Here is a tiny trained network, its code and every weight. The questions are about switching its units off for an input and a class, where a switched-off unit gives its printed mean instead of its output.

import numpy as np


def w(rows, s, z=0):
    codes = np.array(rows[::2]) - 128.0
    scale = np.full(codes.shape[1], s)
    scale[-1] = z or s
    return codes * scale


def f(y):
    return y / 2 * (1 + np.tanh(0.7978845608 * (y + 0.044715 * y**3)))


def log_softmax(a):
    a = a - a.max(-1, keepdims=True)
    return a - np.log(np.exp(a).sum(-1, keepdims=True))


def net(x, mask):
    res = np.array(x, float).reshape(1, 7) / 4 @ E
    y = f(res @ A[0][:, :-1].T + A[0][:, -1])
    res = res + np.where(mask, y, B[0][:, -1]) @ B[0][:, :-1]
    return log_softmax(res[-1] @ U[:, :-1].T + U[:, -1])


A, B = {}, {}
E = w([
[136,145,127,145,121,107,91,125,158],'x0',
[32,195,175,114,136,152,61,185,92],'x1',
[221,142,141,118,251,141,79,146,98],'x2',
[143,209,115,101,121,122,151,43,111],'x3',
[113,111,131,133,148,128,124,105,118],'x4',
[132,126,135,125,126,123,127,127,124],'x5',
[90,133,36,53,126,56,97,166,86],'x6',
],0.011)
A[0] = w([
[123,131,104,94,129,85,115,141,165,79],'n1',
[108,118,115,126,110,131,136,118,162,49],'n2',
[121,114,57,73,146,79,114,128,114,121],'n3',
[171,149,217,183,123,207,142,113,146,117],'n4',
[36,207,191,119,160,167,85,168,97,84],'n5',
[178,124,108,114,206,131,92,150,131,29],'n6',
[190,147,141,98,213,147,121,154,116,1],'n7',
[122,133,30,72,154,72,104,160,84,151],'n8',
[102,112,102,111,144,102,117,153,127,105],'n9',
[118,67,134,161,131,131,117,177,136,75],'n10',
[54,96,121,130,37,118,155,104,156,82],'n11',
[121,73,149,147,138,111,110,175,125,69],'n12',
[133,133,182,186,144,175,145,108,154,111],'n13',
[110,55,129,155,149,112,120,205,159,112],'n14',
[152,104,126,138,120,104,126,116,116,71],'n15',
[218,61,58,143,116,108,158,90,146,61],'n16',
[127,247,115,93,142,122,165,32,110,85],'n17',
],0.015,0.0023)
B[0] = w([
[109,100,155,108,145,162,194,109,102,151],'n1',
[151,129,114,138,117,122,165,146,91,145],'n2',
[134,164,202,113,128,120,136,90,155,190],'n3',
[68,148,197,72,127,91,131,44,127,225],'n4',
[170,72,83,108,170,76,197,198,220,250],'n5',
[127,123,82,231,95,120,142,147,70,197],'n6',
[124,146,87,237,78,123,150,123,90,206],'n7',
[76,149,216,88,129,107,146,65,129,221],'n8',
[116,133,151,104,132,145,135,98,130,161],'n9',
[113,136,96,90,106,166,58,114,125,174],'n10',
[136,150,99,253,120,107,132,129,65,217],'n11',
[118,133,97,81,97,180,91,159,105,170],'n12',
[113,161,198,95,134,125,161,114,114,196],'n13',
[185,137,122,100,137,189,43,90,113,194],'n14',
[104,105,100,106,130,152,169,151,123,138],'n15',
[140,92,97,84,185,81,158,223,221,208],'n16',
[154,106,92,94,107,225,10,146,98,203],'n17',
],0.016,0.02)
U = w([
[57,151,210,96,126,103,185,83,119,88],'0',
[129,68,72,102,175,82,193,222,199,148],'1',
[98,139,77,254,83,103,180,146,46,93],'2',
[134,107,79,70,107,246,49,147,108,254],'3',
],0.0087,0.00071)

Each question gives the input, the list of numbers given to net, and the class t.
The units are the neurons (one row each of A and B). Each row of codes is followed by its name. A weight is (code - 128) times the scale printed after its matrix; where a second scale follows, it is the last column's (A, B and U).
mask holds one flag per neuron, in row order. A switched-off neuron (its flag False) gives its mean, the last column of its row in B, instead of its output. The means were averaged over made-up inputs and are rounded, as every weight is.
A unit's drop is (log p(t) with every unit on - log p(t) with that unit switched off) / (log p(t) with every unit on - log p(t) with every unit switched off).
The circuit of an input: a set's keep is (log p(t) with only the set's units on - log p(t) with every unit switched off) / (log p(t) with every unit on - log p(t) with every unit switched off). Starting from the 12 units with the biggest drops (on a tie, the unit counted first), units are removed one at a time, each time the one whose removal leaves the highest keep (on an exact tie, the one counted first), for as long as the keep stays at least 0.8.
units of the circuit, in order: the units of the circuit, biggest drop first
top k neurons: the k neurons with the biggest drops, biggest first
drop of u: that unit's drop, to one decimal
input [-6,2,-7,5,-3,-8,6], class 2: units of the circuit, in order	(n11)
input [-6,-3,6,-7,8,1,-3], class 3: top 4 neurons	(n14, n11, n10, n12)
input [2,-3,5,-6,3,-1,-8], class 0: top 2 neurons	(n4, n13)
input [1,-3,-8,8,8,4,-5], class 2: top 2 neurons	(n11, n14)
input [2,-7,8,7,-3,0,2], class 2: top 2 neurons	(n7, n6)
input [6,5,6,-4,-4,1,-5], class 2: top 2 neurons	(n7, n6)
input [-4,-3,2,3,-4,-6,-1], class 1: top 2 neurons	(n14, n16)
input [-6,-4,5,-4,-1,3,-5], class 0: top 4 neurons	(n4, n5, n11, n13)
input [-1,-3,3,-8,5,3,-6], class 3: top 4 neurons	(n14, n10, n8, n12)
input [-1,-3,4,2,-4,-4,2], class 2: top 3 neurons	(n5, n7, n6)
input [-1,6,1,-6,4,1,7], class 0: top 3 neurons	(n8, n17, n16)
input [-8,-8,-4,8,7,5,-5], class 1: top 2 neurons	(n16, n14)
input [-8,6,2,-2,-8,-7,-5], class 1: top 2 neurons	(n5, n8)
input [4,-3,-5,7,4,1,-5], class 3: units of the circuit, in order	(n17)
input [-4,-5,-3,3,2,-8,-2], class 1: drop of n15	0.0
input [3,6,5,-8,5,-1,4], class 3: drop of n12	0.5
input [3,-7,-3,4,1,3,1], class 1: drop of n16	2.9
